[128 = 0]

q272q375: [170 138 127 171 125 155 121  76  99  68  54  44 117 126 215  30 104 188
  94 121 173 195 194  81 220  14 160 148 165 108  87 162  76 141 165 229
 114 166  95 134 109  86 162 156 217 232 198 201 136 110  92  85 205 132
 152 133  83  39 203 160 104 154 105 147 173 112 161 139 123 106 156 133
 134 128 118]
q337q353: [132 118 142 129 134 141 143 118 128 120 106  93 101 137 143  98 139 134
  73 118 160 131 104  91  88 135 169 119 130 167 146 154 124 148 106 109
 131 134 186 159 140 155 118 122 153 123 156 140 159 119 109 124 122 104
 108 136 136 131 127  96 102  69 124 142 110  95 148 136 136 152 110  94
 125 103 109]
q849q952: [ 92 176 124 163 134 107 121 170 117 187  93 146 132  98 166 144 119 114
 104 130 113  66 195 155 127 157 145 170  49 127 106 121 178 131 101 120
 138 152  99 133 127  90 117 114  94  97 123 144 143 164 105 124 158 165
  91 139 155 152 145  70 164 112 158 107  70 126 122 129 135 152 118 108
 176 116  70]
q446q537: [150 164 160 163 126 124 150 137 174 120 141 135  62 151 125 105 107 131
  46 112 166 123  93 102 115  59 177 111 116  90  34 149 107  95  77 100
 103 175  52 139  89  57 175 142 120 180 184 141 123 201  62  86 132 105
 172 116 117 154 158  44 162 157  75 120 139 132 130 135 134  96 114 151
 203  65 178]
q585q723: [138 130 109 144 122 152 154 149 139 120 105 154 144 148 136 101 129  98
 124 114 116 100 125 109 130 107 125 141 141 127 114 108 161 108 121 137
 155 154 115 121 130 154 121 142 143 160 139 116 143 124 127 125 143 129
 112 157  99 141 143 122 125 142 113 139 124 139 131 130 131 138 111 121
 121 141 104]
q630q915: [108 108 106 128 133 108 111 106 128 124 153 159 117 141 136 122 129 163
 129 150 115 146 105 141 108 125 173 120 139 120 135 119 135 102 178 133
 107  65 118 129 110 151 147 110 108 129 125 162 111 120  68 145 111 136
 125 111 100 116 122 158 105 118 113 104 141 146 127  96 132  74  92 140
 124 122 123]
[135 114 115 128 145  78 132 114 145 105 118  85 164 143 122 121 139 133
 131 152 166  81 157 127 111 127 129 151 133  75 132  90 148 125 117 151
 137  94 138 126 138  83 158 130 155 125 137 166 133 184 153 156 145 140
 140 131 151  91 125 147 123 143 105 173 149 101 106 150 117 116 124 107
 126 155 129] : q272q375
q384q805: [149 140 144 165 100 114 195 134 138 194  97  71 240 169  91 117 186 162
 145 115 200 148 102 140  74  99 167 149 125 100 144  94  74  96  39 125
  79  46 107 146  67 127 154 110 119  91  96 176  99  91 114 113 150 108
 151  75  96  57  55 135 136 111 128 110  92 129 156 141 152 109  98 111
 174  95  64]
[113 103  67 122 144  94 106 108  74 208 117  78 230 190 193 159  86 143
 112 139 101 126 160 114 150 173  99 105 133 176 197 109 140 219 173 138
 121 119 167  69 146  96  93  82  78  95  95 118 140  70 171 178 127 120
 115 146 123 123  92 172 106 146 185 105 124 117 133 163 138 110 145 126
  91 158  67] : q446q537
[113 182  79 178 104 130 107 122 102  94  83 124 104 135 130 181 106 151
  85 152 176 140  99 117  88 129 101 142 126  82 126  79 141 110 138 124
 166 124 125  98 122 106 120  98  80 119 153  74 174 150  84 104 132 115
 101 151 172  79 130 121 163  86 182 132 154 182 163 110 154  98  86 166
 116 160  92] : q272q375
q362q715: [158 153 144  86 165 124 121  71 143  90 105 135 110 138 132 101 145 131
 159  98 165 152 145 107 119 140 118 158 129 117 119 128 127 102  77 133
 123 165  91 155 153 155 128 136 162 120 111 129 100 181 136 138 206 158
 148 113 142 159 107 108 136 118 120 126 176 116 141  97 158 130  87 143
 104 137 136]
q158q772: [132 150 130  76 120  89 100 153  98 103 155  87 161 109  96 132 135 172
 134 113 128  79 112 156 166 147 182 104 130 142 143 136 111 136  83 113
 131 127 185  88 164 161  90 104 151  61 146 101 103 131 152 126  99 122
  76 119 146 138  99 110 155 143 124 165 152 161 173 181 160 159 114 160
 166 119 111]
[ 75  80 166  95 124 122  92  77  96 110 154  94  91  85 151 155 126  91
  94 122 114 137 137  92 163 159 156 118  68 170  98 124 163 150 117 149
 186 151  56 136 176 134 147 127 129  86 103 100 160 172 117 170  95  86
 111 136 149 163 138 107 135 130 191 148 140 187 120 105 155 189 128 112
 122 124 135] : q384q805
q158q772: [107 146  96 104 141 131 140 145 124 134 133 147 119 108 120 153 121 122
 123 142 181  91 128 170 138 153 152 135 180 155 109 153 100 140 102 114
 139 109 159 127 165 110 109 107 125 104 131 104 115 158 116 141 134 152
  79 135  96 105 107 125 125 117  95  96 151 159 101 154 142 142 129 120
 134 149  96]
q561q908: [132 123 125 158  87 177 113 117 141 100 133 140 116 177  41 172 148  97
  89  55 135 204 211 198 110 162 103 201  67 152 184 127 208 171 219  66
 167  95  56 223 147  55  73 121 141 192  95 160  48  17 168  72 154 159
 197 210 208 140  88 241 143 113 153  77 209  74 248  60  70 117 168 154
  52  87 106]
[112  99 128 127 122 146 125 155 120 128 121 126 137 137 123 104 146 133
 137 166  98 118  98  98 113 140 125 161  98 115 123 129 159  73 123 138
 128 124 117 102 141 138 136 134 141 135 145 151 126 103 147 149  78 108
 108 125 133 114 144 148 139 126  97 141 126 157 120 105 100 105 111 139
  99 100 130] : q630q915
[107 127 135 123 148 109 138 124 143 141 122 135 125 147 153 121 129 133
 128 145 136 152 127 127 146 137 110  98 116 121 170 127 131 110 122 123
 127 100 119  92 128 139 130 104 143 131 136 147 132 135 128 121 123 128
 105 141 133 115 121 123 135 126 143 159 148 126 116 135 114 127 134 134
 132 120 139] : q849q952
[111 171 107 169 110 152 108 111  97  99  84 121 111 134 173 120 120 134
  93 122 133 168 124  96 173 112 123 133 129 131 129 145 109 134 164 180
  99 132  97 100 125 133 133 112 130 148 165 118 156 101  67 100 129 116
 112 125 127 104 142 116 134  96 150 130 133 140 162  97 131 109 119 153
 128 157 120] : q272q375
q446q537: [136 100 113 100 137  87 123 152  83 159 162 140 152 117 148 144 128 110
 131 163 134 118 128 139 129 142  88 119 110 139 178 122 114 147 147 158
 136  89 149 105 137 144 124 126 132  78 123 145 137  56 171 150 114 133
 100 164 119 116 131 152  86 151 138 128 159 129 130 161 133 118 146 127
 143 170 116]
q309q532: [131  78  91 112 117 105 124  79 148 134  81 119 164 116 110 142 151 122
 124 103 160 114 156 126 133 115 145 138  91 131 141  85 133 164 137  98
 191 174 117 107 120 141 113 113  81 152 131 136 111 115 172 160 151 128
 114 132  97 135 103 121 104 140  85 153 130 151 132 144 136 131 135 157
 114 135 107]
q362q715: [125 146 104 152 125 153 143 127  84 113 151  32  95  83 104 129 128 126
 152 109 119 129  93 139 126 154 116 140 156 188 134 166 154 115  86 189
  34  77 133  67  94  56 163 104 114 150  94  90 157  79  89 114  29 150
  56 126  70  48 129  85 179 140 161 131 119 130 131 140 115 214 150 134
 182  67  83]
[131 142 134 116 130 110 129 132 109 140 122 126 139 110 134 131 115 125
 132 124 135 112 105 144 122 131 110  96 127 153 116 106 120 117 107 135
 129 128 141 115 127 129 136 133 115 125 128 127 152 144 136 131 130 137
 118 110 101 123 131 135 126 119 132 139 103 136 107 138 126 130 126 118
 123 130 134] : q561q908
[118 118 148  61 131 114 109  98 101 136 168 128 109  96  67 164 113 126
 131 126 152  92 120 188 157 121 123 149 126 137 150 137  84 125 107 144
 193 121 130 144 196 149 116 160 147  89 152 117 151 105 144 145  93 133
  99  75 191 104 160 135 128 154  99 120 145 170 144 156 117 110 111  99
 152 113 133] : q158q772
q926q193: [154 117 146 127 140 146  84 139 116 132 122 115 110 117 130 175 159 120
 125 158 157 141 138  92 104 101 137 161 124 137 158  98 129 143 122 122
 103 137 115 117 117 117 102 114  94 135 126 131  78 127 133 141  96 107
 142 100 114 132 114 141 153 119 134 150 117 167  75 121 115 159 131  87
 126 174  68]
[131 126  89 135 155 111  59  94 132 118 105  85 145 106 115 159 132 162
  88 158 107 199 105 100 103 134 157 105 124 130 116 145 153 130  81 138
  84 115 130 169 126 162  86  87 111 141  89 120 158 120 135 109  73 117
 152 126 155 126  58 129 119 124 158 141 139  95 179 180  93 152 127 153
 123 114 180] : q158q772
q272q375: [177  53 173  70 193  63 157 145 188 148 170  96 198 120  82 156 157 139
 174 102 145   4 161 185  88 151 171 124 135  81 123  84 167  97  80 105
 144  79 173 132 136  49 158 126 157  91 109 169  84 203 200 163 119 152
 170 148 136 108 100 160 136 191  87 167 134 102  66 163 107 139 135  53
 156 114 140]
q849q952: [114 128  76 179 109 124 147 128  93  73  74 131  98  90 100 144 150 165
 149 130 154 120 127 121 167  33 136 130 139 114 143 147 105 144 105 191
 117 117 161 138  89 184 125 133 139 132 130  97 110  61 192 120 100 166
  95  93 137  86 142 130  94 173 125 127 108 132 164 228 102  88 109  70
 108 166 107]
[112 135 171 100  98  94 138 170 129 135 173 136 126 164 123  76 143 137
 162 110 124  72 137 150 115 105 109 125 110 138 160  63  83 179 158 133
 189 115 127  90 120 139 137 153 118 110 151 163  90 109 123 143 170 127
 100 139 164 118 191 146 151 139 100 129 122 170 123 104 136 133 130 170
 125 126  81] : q158q772
[ 78 160  93 145 129 168 127 136  87 160 132 166 112 139 109 183 111 105
 120 151 117 166  67 132  93 168  94 102  95 122 147 117 140 126 162  80
 147 138 129 104 115 153 119  96  60  89  97  75 156 108 105 118  77 120
 131 125 140 178  98 103 153  76 162  92 101 165 136 113 142 128  94 172
 124 119  96] : q272q375
[181 118 152 140 104 115 126 167 126 152 112 162 159 143  95 101 111 157
 115 165 134 160  91 150 121  93 107 139 111 104 172 139 131 151  66 106
 174  99 141  99  66 138 136 197  86 179  97 172 152 136 149 131 135 135
 147 203 156 117 113  70 135 148 184 219  88 175 137 190 128 181 159 161
 196 103 133] : q362q715
